Here is a tiny trained network, its code and every weight. The questions are about switching its units off for an input and a class, where a switched-off unit gives its printed mean instead of its output.

import numpy as np


def w(rows, s, z=0):
    codes = np.array(rows[::2]) - 128.0
    scale = np.full(codes.shape[1], s)
    scale[-1] = z or s
    return codes * scale


def f(y):
    return np.maximum(y, 0)


def log_softmax(a):
    a = a - a.max(-1, keepdims=True)
    return a - np.log(np.exp(a).sum(-1, keepdims=True))


def net(x, mask):
    res = np.array(x, float).reshape(1, 8) / 4 @ E
    y = f(res @ A[0][:, :-1].T + A[0][:, -1])
    res = res + np.where(mask, y, B[0][:, -1]) @ B[0][:, :-1]
    return log_softmax(res[-1] @ U[:, :-1].T + U[:, -1])


A, B = {}, {}
E = w([
[76,165,109,57,106,203,183,189],'x0',
[119,172,91,174,83,158,137,125],'x1',
[125,101,123,154,10,168,193,143],'x2',
[69,202,94,128,155,194,154,83],'x3',
[199,169,144,150,132,131,95,90],'x4',
[174,100,78,201,118,158,120,27],'x5',
[127,101,165,138,2,96,124,106],'x6',
[165,148,102,127,61,236,173,92],'x7',
],0.0086)
A[0] = w([
[82,125,182,76,94,108,24,123,252],'n0',
[254,77,190,102,110,144,105,194,205],'n1',
[99,143,103,189,115,165,205,106,74],'n2',
[95,181,187,59,141,118,138,143,171],'n3',
[189,135,236,132,67,80,95,146,109],'n4',
[89,179,118,160,73,156,179,184,248],'n5',
[42,249,161,112,196,145,79,160,240],'n6',
[171,96,130,210,122,102,37,57,253],'n7',
],0.0085,0.0045)
B[0] = w([
[103,121,47,214,165,64,174,47,200],'n0',
[98,120,144,163,220,80,115,78,195],'n1',
[255,182,142,155,108,173,125,105,182],'n2',
[162,175,129,60,253,90,96,167,197],'n3',
[179,150,159,137,169,40,188,114,190],'n4',
[179,142,47,94,156,98,89,81,234],'n5',
[55,88,36,73,130,124,100,90,252],'n6',
[104,180,65,184,229,70,172,66,227],'n7',
],0.0089,0.011)
U = w([
[38,46,103,30,164,124,82,254,9],'0',
[151,139,48,104,193,122,48,34,255],'1',
[179,58,158,147,114,92,73,156,39],'2',
[135,128,183,165,149,84,212,155,5],'3',
[210,177,98,99,73,252,139,134,7],'4',
],0.0079,0.0044)

Each question gives the input, the list of numbers given to net, and the class t.
The units are the neurons (one row each of A and B). Each row of codes is followed by its name. A weight is (code - 128) times the scale printed after its matrix; where a second scale follows, it is the last column's (A, B and U).
mask holds one flag per neuron, in row order. A switched-off neuron (its flag False) gives its mean, the last column of its row in B, instead of its output. The means were averaged over made-up inputs and are rounded, as every weight is.
A unit's drop is (log p(t) with every unit on - log p(t) with that unit switched off) / (log p(t) with every unit on - log p(t) with every unit switched off).
The circuit of an input: a set's keep is (log p(t) with only the set's units on - log p(t) with every unit switched off) / (log p(t) with every unit on - log p(t) with every unit switched off). Starting from all 8 units, units are removed one at a time, each time the one whose removal leaves the highest keep (on an exact tie, the one counted first), for as long as the keep stays at least 0.8.
circuit, biggest first: the units of the circuit, biggest drop first
unit that matters most: the unit with the biggest drop
top k neurons: the k neurons with the biggest drops, biggest first
drop when u is switched off: that unit's drop, to one decimal
input [-6,-7,7,5,-6,-4,6,-5], class 3: top 2 neurons	(n6 n4)
input [-1,8,2,3,6,-1,5,8], class 4: unit that matters most	n2
input [5,6,-5,-2,-5,-8,-8,7], class 0: top 2 neurons	(n7 n0)
input [-7,6,2,-5,-5,-3,8,4], class 3: top 3 neurons	(n4 n6 n3)
input [5,-4,-1,-6,-8,-1,-4,5], class 0: circuit, biggest first	(n7 n2)
input [-2,4,3,2,-7,-4,0,-6], class 0: top 3 neurons	(n7 n2 n1)
input [8,-7,8,2,3,-7,5,-8], class 1: top 2 neurons	(n0 n5)
input [-6,8,2,-1,-4,-6,7,-7], class 3: circuit, biggest first	(n6 n4)
input [4,-7,1,-1,-2,-2,-6,-2], class 0: circuit, biggest first	(n7 n5)
input [-4,4,0,-5,-6,-2,7,6], class 3: top 2 neurons	(n6 n4)
input [8,-2,8,-3,5,0,-2,4], class 4: top 3 neurons	(n7 n6 n0)
input [2,-1,-2,1,-5,-7,1,-1], class 0: top 4 neurons	(n7 n2 n1 n4)
input [3,8,7,6,1,0,-5,7], class 4: drop when n2 is switched off	0.3
input [3,-1,1,5,8,5,-3,3], class 4: drop when n6 is switched off	0.1
input [1,-5,4,0,0,-3,4,2], class 3: circuit, biggest first	(n6)
input [0,-8,1,-6,-2,0,5,4], class 3: drop when n5 is switched off	0.3
input [-7,-2,2,-6,-5,-6,-1,-5], class 3: drop when n3 is switched off	0.0
